21,8,-60,3,9,6,-10,28,-5,4,-9,-7,-3,7,-4,-8 -> L:Y
-2,2,-32,0,7,9,-5,8,5,-1,21,18,-2,9,-4,-11 -> B:R
-5,0,-31,-6,3,2,-3,12,-4,8,-12,-4,-3,-3,4,-4 -> L:T
0,8,-47,5,14,6,6,-22,-19,-4,20,-12,-17,20,-11,-1 -> B:A
10,7,-9,11,23,9,-3,12,-2,-7,12,11,-8,1,0,-7 -> G:Q
15,5,-7,-4,13,7,-5,7,-1,5,3,-10,5,-2,-9,-1 -> L:V
20,2,-1,-5,10,2,-3,31,-2,-3,-16,11,-1,-5,-3,-7 -> L:T
4,7,-26,-1,10,3,-11,35,0,-2,-14,7,7,-4,7,-10 -> L:Y
2,9,-57,-15,2,7,0,2,-6,3,-4,-6,-1,17,-10,-1 -> L:V
9,-1,-34,8,2,-9,-7,-26,3,-2,11,10,3,4,-5,-1 -> G:W
19,8,33,0,36,6,-7,67,10,3,-42,9,7,-30,8,-1 -> L:Y
0,-4,-25,-3,4,-9,-3,10,-1,-3,51,18,-1,7,-5,-21 -> B:D
-5,1,-15,-2,4,5,4,-5,-9,-1,12,6,-7,5,-7,-6 -> B:A
17,8,-34,-3,6,-1,-3,27,-1,2,-18,-4,-2,-5,-3,-9 -> L:V
14,0,-22,4,6,0,-4,7,5,-7,35,13,-5,11,-1,-15 -> B:R
21,16,-14,-1,11,7,2,11,-2,-7,-31,-10,-6,-3,4,4 -> L:Y
5,12,-35,8,6,7,-8,16,26,-1,-34,6,5,3,-2,-1 -> G:H
30,0,-9,0,25,2,-9,39,3,-4,-6,-1,1,0,0,0 -> L:V
5,3,1,13,19,1,-19,10,10,1,5,14,0,-13,2,-4 -> G:H
7,3,-17,3,15,2,33,8,10,-4,6,11,0,-4,-2,-6 -> B:D
27,11,-11,0,20,3,-10,29,2,-7,-11,1,-4,-8,4,-1 -> L:Y
20,-5,-6,-1,13,-3,-17,44,-4,-3,-11,7,-1,-10,8,-1 -> L:Y
-15,-4,-1,-8,-2,4,6,-15,-1,-1,9,8,0,-8,-5,-14 -> B:R
4,-3,-61,2,15,3,-5,-15,-3,5,42,1,-4,17,-6,-4 -> B:D
-16,-2,-49,-3,-5,4,-1,-18,-3,11,30,12,1,12,-2,-13 -> B:A
10,7,-5,15,-9,0,0,-23,6,-7,6,4,1,5,-6,-1 -> G:W
16,7,-10,18,4,1,-2,-11,2,-3,0,6,2,-3,-2,4 -> G:Q
30,7,67,21,44,3,8,8,5,-13,-18,11,-7,-29,2,5 -> G:H
8,-4,-10,-4,6,5,2,-3,8,4,17,14,11,7,-9,-9 -> B:D
3,2,15,2,18,6,11,-19,1,-1,10,-6,-7,0,-7,-6 -> B:R
12,9,-31,7,15,2,-4,-7,9,0,3,1,2,4,-4,1 -> G:Q
17,8,-36,1,1,3,-1,4,-1,-1,8,-7,-9,14,-6,0 -> L:T
16,-1,-34,-11,-2,-2,-6,9,7,-2,5,-1,-4,11,-3,-5 -> L:T
23,3,-47,16,8,-1,-8,8,4,-11,38,18,-9,25,0,-3 -> G:H
25,7,-9,12,10,4,-5,-12,12,-8,4,13,-2,0,-7,1 -> G:W
2,0,-37,-1,13,6,1,-7,-7,-1,15,9,-15,3,-8,-5 -> B:R

-10,-13,-7,1,-24,19,-20,17,0,9,12,7,3,-24,13,-6 -> <40>:<99>
-3,-4,5,6,-3,-15,8,-4,-2,6,14,7,-5,1,9,11 -> <41>:<90>
-2,-4,3,-1,-5,-20,9,-6,-1,8,9,11,-6,5,16,19 -> <41>:<90>
-9,7,9,-9,-14,-6,-32,22,-11,-1,11,-13,15,-15,19,-16 -> <40>:<99>
-2,2,1,11,-17,10,2,-3,-5,2,11,1,4,-4,13,8 -> <41>:<95>
8,4,-1,4,-17,-11,-18,-7,1,1,10,-14,0,3,-8,-2 -> <46>:<98>
5,6,9,2,-13,-4,-24,-1,-3,-2,15,-3,4,-4,-12,-1 -> <46>:<98>
9,-7,7,21,-25,10,14,-4,-5,-5,-12,21,4,-2,8,8 -> <42>:<102>
4,0,15,8,-13,14,6,-2,-13,2,-1,12,10,-7,-4,-9 -> <42>:<81>
-11,-1,-1,2,-7,18,-29,21,-15,-4,9,-8,8,-20,6,-19 -> <40>:<99>
0,5,1,1,-23,3,-23,-3,4,4,13,-9,0,5,2,2 -> <46>:<98>
-9,-1,-5,9,-3,-7,-5,-8,6,2,10,-8,-2,3,14,12 -> <41>:<95>
-8,-15,13,5,-2,-17,-11,2,0,1,8,2,3,-14,4,6 -> <41>:<90>
-1,-6,7,4,-5,-31,-2,-12,5,-1,10,2,-1,4,11,18 -> <41>:<90>
7,0,12,12,-17,21,15,-5,-9,-1,-4,5,5,-8,-3,-4 -> <42>:<81>
3,5,-1,6,-27,-2,-18,-1,-5,1,18,-5,-1,-3,-5,1 -> <46>:<98>
-2,-3,8,0,-8,-27,-1,-9,4,7,13,-1,-2,-3,13,11 -> <41>:<90>
-5,-13,-3,6,-1,-27,9,-9,4,3,12,-9,-10,-5,5,6 -> <41>:<95>
9,-9,-2,16,-32,27,1,5,-7,1,-1,16,0,-9,4,-1 -> <42>:<102>
8,-8,2,15,-23,5,7,-4,-10,-7,4,13,4,-5,-5,6 -> <42>:<102>
2,6,6,9,-23,16,20,-5,-8,2,10,14,5,1,-10,1 -> <42>:<81>
8,-6,0,15,-30,22,8,-1,-10,2,3,19,3,-8,-4,1 -> <42>:<102>
-7,-8,-4,-3,-3,-13,-4,11,-10,-6,10,-8,-2,-6,15,-4 -> <40>:<89>
-11,-5,7,-7,-5,-8,-27,18,-6,0,12,-11,8,-22,3,-15 -> <40>:<89>
-8,1,12,-3,-2,0,-30,16,-11,-5,7,-7,9,-20,8,-12 -> <40>:<89>
-10,-2,-3,6,-14,14,-23,19,-8,6,12,-10,10,-20,16,-13 -> <40>:<99>
